Here is a tiny trained network, its code and every weight. The questions are about switching its units off for an input and a class, where a switched-off unit gives its printed mean instead of its output.

import numpy as np


def w(rows, s, z=0):
    codes = np.array(rows[::2]) - 128.0
    scale = np.full(codes.shape[1], s)
    scale[-1] = z or s
    return codes * scale


def norm(h):
    return h / np.sqrt((h * h).mean(-1, keepdims=True) + 1e-5)


def f(y):
    return y / 2 * (1 + np.tanh(0.7978845608 * (y + 0.044715 * y**3)))


def log_softmax(a):
    a = a - a.max(-1, keepdims=True)
    return a - np.log(np.exp(a).sum(-1, keepdims=True))


def net(x, mask):
    res = np.array(x, float).reshape(1, 4) / 4 @ E
    u = 0
    for l in range(2):
        y = f(norm(res) @ A[l][:, :-1].T + A[l][:, -1])
        res = res + np.where(mask[u : u + 10], y, B[l][:, -1]) @ B[l][:, :-1]
        u += 10
    return log_softmax(norm(res)[-1] @ U[:, :-1].T + U[:, -1])


A, B = {}, {}
E = w([
[172,183,193,171,166,221,230,179],'x0',
[168,102,128,140,128,145,97,131],'x1',
[88,110,64,240,64,114,129,228],'x2',
[160,46,89,71,95,148,254,136],'x3',
],0.0061)
A[0] = w([
[89,74,87,159,84,116,217,211,97],'L0N0',
[148,25,85,77,75,220,199,107,112],'L0N1',
[60,197,167,189,149,174,23,157,52],'L0N2',
[181,222,124,179,122,96,73,105,97],'L0N3',
[73,134,113,255,118,147,151,229,52],'L0N4',
[175,172,163,156,134,182,166,177,15],'L0N5',
[133,184,157,126,163,130,186,170,32],'L0N6',
[175,210,142,156,134,172,172,219,1],'L0N7',
[152,189,168,198,111,143,159,134,30],'L0N8',
[105,75,120,95,151,17,102,167,92],'L0N9',
],0.006,0.0028)
B[0] = w([
[184,154,183,115,108,104,125,156,238],'L0N0',
[85,161,165,112,166,46,120,205,252],'L0N1',
[124,104,170,136,187,29,188,255,242],'L0N2',
[54,90,150,95,201,65,97,188,185],'L0N3',
[207,163,129,205,86,181,94,50,250],'L0N4',
[65,95,80,109,201,181,118,115,174],'L0N5',
[141,92,82,110,119,148,91,138,150],'L0N6',
[82,50,88,117,141,130,149,87,190],'L0N7',
[52,70,108,123,170,145,99,144,152],'L0N8',
[71,121,106,158,68,219,127,112,192],'L0N9',
],0.0073,0.0038)
A[1] = w([
[99,147,157,19,205,166,131,118,106],'L1N0',
[198,60,108,74,85,109,225,161,142],'L1N1',
[190,120,63,207,93,79,127,178,42],'L1N2',
[95,100,32,93,36,98,19,122,60],'L1N3',
[158,88,88,253,103,127,140,143,70],'L1N4',
[160,137,151,145,215,249,173,165,6],'L1N5',
[97,83,162,177,186,168,68,165,235],'L1N6',
[120,156,119,146,181,189,176,140,66],'L1N7',
[179,125,157,65,212,114,136,58,109],'L1N8',
[72,88,206,161,132,216,162,119,75],'L1N9',
],0.007,0.002)
B[1] = w([
[195,191,135,191,67,162,108,101,253],'L1N0',
[91,107,176,87,223,51,54,166,214],'L1N1',
[159,196,183,109,123,202,73,91,216],'L1N2',
[113,56,53,169,163,183,227,99,246],'L1N3',
[202,223,149,72,101,153,138,82,222],'L1N4',
[26,72,59,177,118,74,112,73,225],'L1N5',
[134,127,119,2,79,104,190,117,246],'L1N6',
[102,52,121,110,73,129,75,80,163],'L1N7',
[200,206,132,189,39,201,105,172,221],'L1N8',
[92,112,54,124,153,106,159,117,158],'L1N9',
],0.0075,0.0044)
U = w([
[216,247,197,161,19,197,129,77,181],'0',
[87,108,254,92,200,23,134,244,208],'1',
[30,14,55,159,111,171,194,34,3],'2',
],0.0074,0.0011)

Each question gives the input, the list of numbers given to net, and the class t.
The units are the neurons (one row each of A and B). Each row of codes is followed by its name. A weight is (code - 128) times the scale printed after its matrix; where a second scale follows, it is the last column's (A, B and U).
mask holds one flag per neuron, layer by layer. A switched-off neuron (its flag False) gives its mean, the last column of its row in B, instead of its output. The means were averaged over made-up inputs and are rounded, as every weight is.
A unit's drop is (log p(t) with every unit on - log p(t) with that unit switched off) / (log p(t) with every unit on - log p(t) with every unit switched off).
most important unit: the unit with the biggest drop
k most important neurons: the k neurons with the biggest drops, biggest first
k most important neurons of layer l: the k neurons of layer l with the biggest drops, biggest first
drop when u is switched off: that unit's drop, to one decimal
input [8,6,5,-2], class 2: 2 most important neurons : (L0N5 L1N5)
input [-8,-1,4,-7], class 2: most important unit : L1N3
input [5,1,5,-7], class 1: 2 most important neurons : (L0N2 L0N3)
input [5,-2,4,2], class 2: 2 most important neurons : (L0N5 L1N5)
input [8,-6,7,8], class 1: 3 most important neurons of layer 0 : (L0N0 L0N1 L0N9)
input [-6,-3,8,-6], class 0: 3 most important neurons : (L0N4 L1N2 L1N4)
input [6,-8,1,7], class 1: 3 most important neurons : (L1N1 L0N1 L0N0)
input [5,4,-5,6], class 1: 3 most important neurons : (L1N1 L0N1 L0N4)
input [-6,-6,7,-1], class 0: 3 most important neurons of layer 1 : (L1N4 L1N2 L1N5)
input [-8,0,3,-7], class 2: 3 most important neurons : (L1N3 L0N1 L0N9)
input [0,-2,8,7], class 0: 2 most important neurons of layer 0 : (L0N4 L0N2)
input [5,4,2,4], class 2: 3 most important neurons : (L0N5 L1N5 L0N2)
input [2,3,2,-3], class 1: 2 most important neurons of layer 0 : (L0N2 L0N3)
input [0,6,7,5], class 0: most important neuron of layer 0 : (L0N4)
input [-2,6,4,-7], class 1: 2 most important neurons of layer 0 : (L0N2 L0N3)
input [-5,-8,-8,5], class 0: drop when L1N8 is switched off : 0.1
input [7,5,-5,-3], class 2: drop when L1N5 is switched off : 0.5
input [8,-5,-6,-2], class 2: drop when L1N5 is switched off : 0.6
